Below are the code and all the weights of a small trained network. Each question names an input and a class and asks about switching units off, where a switched-off unit gives its printed mean instead of its output.

import numpy as np


def w(rows, s, z=0):
    codes = np.array(rows[::2]) - 128.0
    scale = np.full(codes.shape[1], s)
    scale[-1] = z or s
    return codes * scale


def f(y):
    return np.maximum(y, 0)


def log_softmax(a):
    a = a - a.max(-1, keepdims=True)
    return a - np.log(np.exp(a).sum(-1, keepdims=True))


def net(x, mask):
    res = np.array(x, float).reshape(1, 7) / 4 @ E
    y = f(res @ A[0][:, :-1].T + A[0][:, -1])
    res = res + np.where(mask, y, B[0][:, -1]) @ B[0][:, :-1]
    return log_softmax(res[-1] @ U[:, :-1].T + U[:, -1])


A, B = {}, {}
E = w([
[177,154,209,125,166,132,179,80],'x0',
[220,109,149,126,76,102,87,67],'x1',
[94,64,120,73,40,97,153,104],'x2',
[70,98,247,109,115,75,116,123],'x3',
[143,164,84,12,231,108,160,97],'x4',
[148,100,76,153,140,92,169,87],'x5',
[123,209,162,99,119,111,113,96],'x6',
],0.012)
A[0] = w([
[142,140,148,174,120,129,122,168,124],'n0',
[94,120,130,153,151,145,131,124,115],'n1',
[148,115,117,141,69,110,128,150,116],'n2',
[141,136,41,171,164,155,94,144,154],'n3',
[129,64,91,166,58,160,113,118,115],'n4',
[118,152,81,68,149,80,131,79,100],'n5',
[110,170,79,78,156,98,142,155,118],'n6',
[146,84,72,131,147,165,164,172,3],'n7',
[120,86,101,169,70,159,105,86,139],'n8',
[180,85,85,118,147,137,102,162,130],'n9',
[133,119,79,117,140,60,141,87,129],'n10',
[131,145,149,177,128,194,111,178,115],'n11',
[152,125,106,101,124,248,163,152,131],'n12',
[141,103,106,159,83,124,120,142,140],'n13',
[128,158,154,102,151,122,146,90,44],'n14',
[97,178,182,156,108,176,107,167,176],'n15',
[147,165,140,102,148,126,143,98,128],'n16',
[142,110,172,135,109,139,104,114,157],'n17',
[134,132,167,107,119,72,74,90,134],'n18',
[123,179,102,146,123,163,143,150,172],'n19',
[194,154,84,166,176,141,131,93,20],'n20',
[130,157,86,53,125,88,155,117,128],'n21',
[154,151,153,78,156,93,79,59,137],'n22',
[129,104,95,156,89,120,139,123,76],'n23',
[43,100,163,109,89,75,94,184,152],'n24',
[159,86,57,148,147,145,133,150,193],'n25',
[134,151,164,113,142,125,114,109,68],'n26',
[127,129,72,150,146,118,99,143,79],'n27',
[129,156,129,69,121,92,108,144,85],'n28',
],0.016,0.0051)
B[0] = w([
[153,171,114,97,181,148,103,60,187],'n0',
[117,109,126,160,160,136,136,128,160],'n1',
[136,141,96,147,109,86,136,126,191],'n2',
[138,133,67,114,151,193,140,168,238],'n3',
[110,139,74,156,90,38,91,112,243],'n4',
[120,177,186,48,155,195,179,45,234],'n5',
[134,104,167,97,127,150,141,96,216],'n6',
[254,101,69,155,124,113,151,158,192],'n7',
[108,152,87,124,110,84,149,92,225],'n8',
[104,106,66,171,114,153,123,160,191],'n9',
[75,173,145,118,176,183,140,148,213],'n10',
[87,162,163,92,172,142,144,89,213],'n11',
[156,87,184,107,175,145,247,156,196],'n12',
[117,128,39,96,115,76,142,84,202],'n13',
[138,112,101,142,115,102,117,91,186],'n14',
[75,174,82,172,190,164,40,175,235],'n15',
[157,126,138,153,131,96,139,125,196],'n16',
[125,138,69,164,104,102,123,137,194],'n17',
[167,120,97,165,100,108,181,136,216],'n18',
[85,128,166,99,142,183,166,97,193],'n19',
[93,76,146,134,122,125,152,214,210],'n20',
[132,148,154,73,160,130,167,67,228],'n21',
[161,108,63,159,106,128,166,79,236],'n22',
[101,194,50,185,81,102,59,112,186],'n23',
[66,22,104,148,95,119,164,249,247],'n24',
[135,151,17,146,157,120,66,157,229],'n25',
[151,133,117,147,103,95,71,125,173],'n26',
[79,145,119,125,181,174,83,195,181],'n27',
[149,118,123,132,126,120,160,104,179],'n28',
],0.0097,0.015)
U = w([
[103,71,78,169,62,1,116,186,194],'0',
[237,100,134,104,123,110,217,66,188],'1',
[67,105,202,77,149,165,207,106,110],'2',
[116,117,104,140,167,223,138,215,208],'3',
[129,173,214,155,159,147,66,108,49],'4',
[175,134,194,76,105,90,59,141,6],'5',
[143,201,73,133,154,125,110,51,86],'6',
],0.0092,0.0021)

Each question gives the input, the list of numbers given to net, and the class t.
The units are the neurons (one row each of A and B). Each row of codes is followed by its name. A weight is (code - 128) times the scale printed after its matrix; where a second scale follows, it is the last column's (A, B and U).
mask holds one flag per neuron, in row order. A switched-off neuron (its flag False) gives its mean, the last column of its row in B, instead of its output. The means were averaged over made-up inputs and are rounded, as every weight is.
A unit's drop is (log p(t) with every unit on - log p(t) with that unit switched off) / (log p(t) with every unit on - log p(t) with every unit switched off).
The circuit of an input: a set's keep is (log p(t) with only the set's units on - log p(t) with every unit switched off) / (log p(t) with every unit on - log p(t) with every unit switched off). Starting from the 12 units with the biggest drops (on a tie, the unit counted first), units are removed one at a time, each time the one whose removal leaves the highest keep (on an exact tie, the one counted first), for as long as the keep stays at least 0.8.
circuit, biggest first: the units of the circuit, biggest drop first
most important unit: the unit with the biggest drop
k most important neurons: the k neurons with the biggest drops, biggest first
drop when u is switched off: that unit's drop, to one decimal
input [1,4,1,-5,-1,3,8], class 1: circuit, biggest first -> (n15, n25)
input [-2,-8,6,4,5,-7,-5], class 2: most important unit -> n25
input [3,-4,-6,-7,5,0,2], class 3: 2 most important neurons -> (n3, n25)
input [4,0,4,-6,2,-7,-2], class 1: 3 most important neurons -> (n15, n24, n10)
input [4,-8,-7,-2,7,0,-2], class 2: circuit, biggest first -> (n6, n12)
input [-2,6,-1,-5,7,0,1], class 2: circuit, biggest first -> (n5, n20)
input [6,6,-3,8,0,-3,-8], class 0: 3 most important neurons -> (n5, n17, n21)
input [4,1,-3,8,-2,8,5], class 0: 2 most important neurons -> (n5, n21)
input [-3,4,-5,-4,-8,-3,-6], class 6: 2 most important neurons -> (n0, n11)
input [5,-7,7,-4,7,3,8], class 2: 2 most important neurons -> (n5, n10)
input [7,6,-7,0,0,-1,-6], class 1: 2 most important neurons -> (n24, n15)
input [5,3,-4,-7,-7,-8,6], class 4: 3 most important neurons -> (n24, n11, n0)
input [-3,-1,-4,3,7,7,3], class 2: drop when n18 is switched off -> 0.0
input [-6,2,-5,-6,-2,7,2], class 3: circuit, biggest first -> (n3)
input [3,5,-4,-8,3,2,3], class 3: drop when n20 is switched off -> 0.2
input [4,8,-4,1,0,-5,7], class 0: drop when n24 is switched off -> -0.2
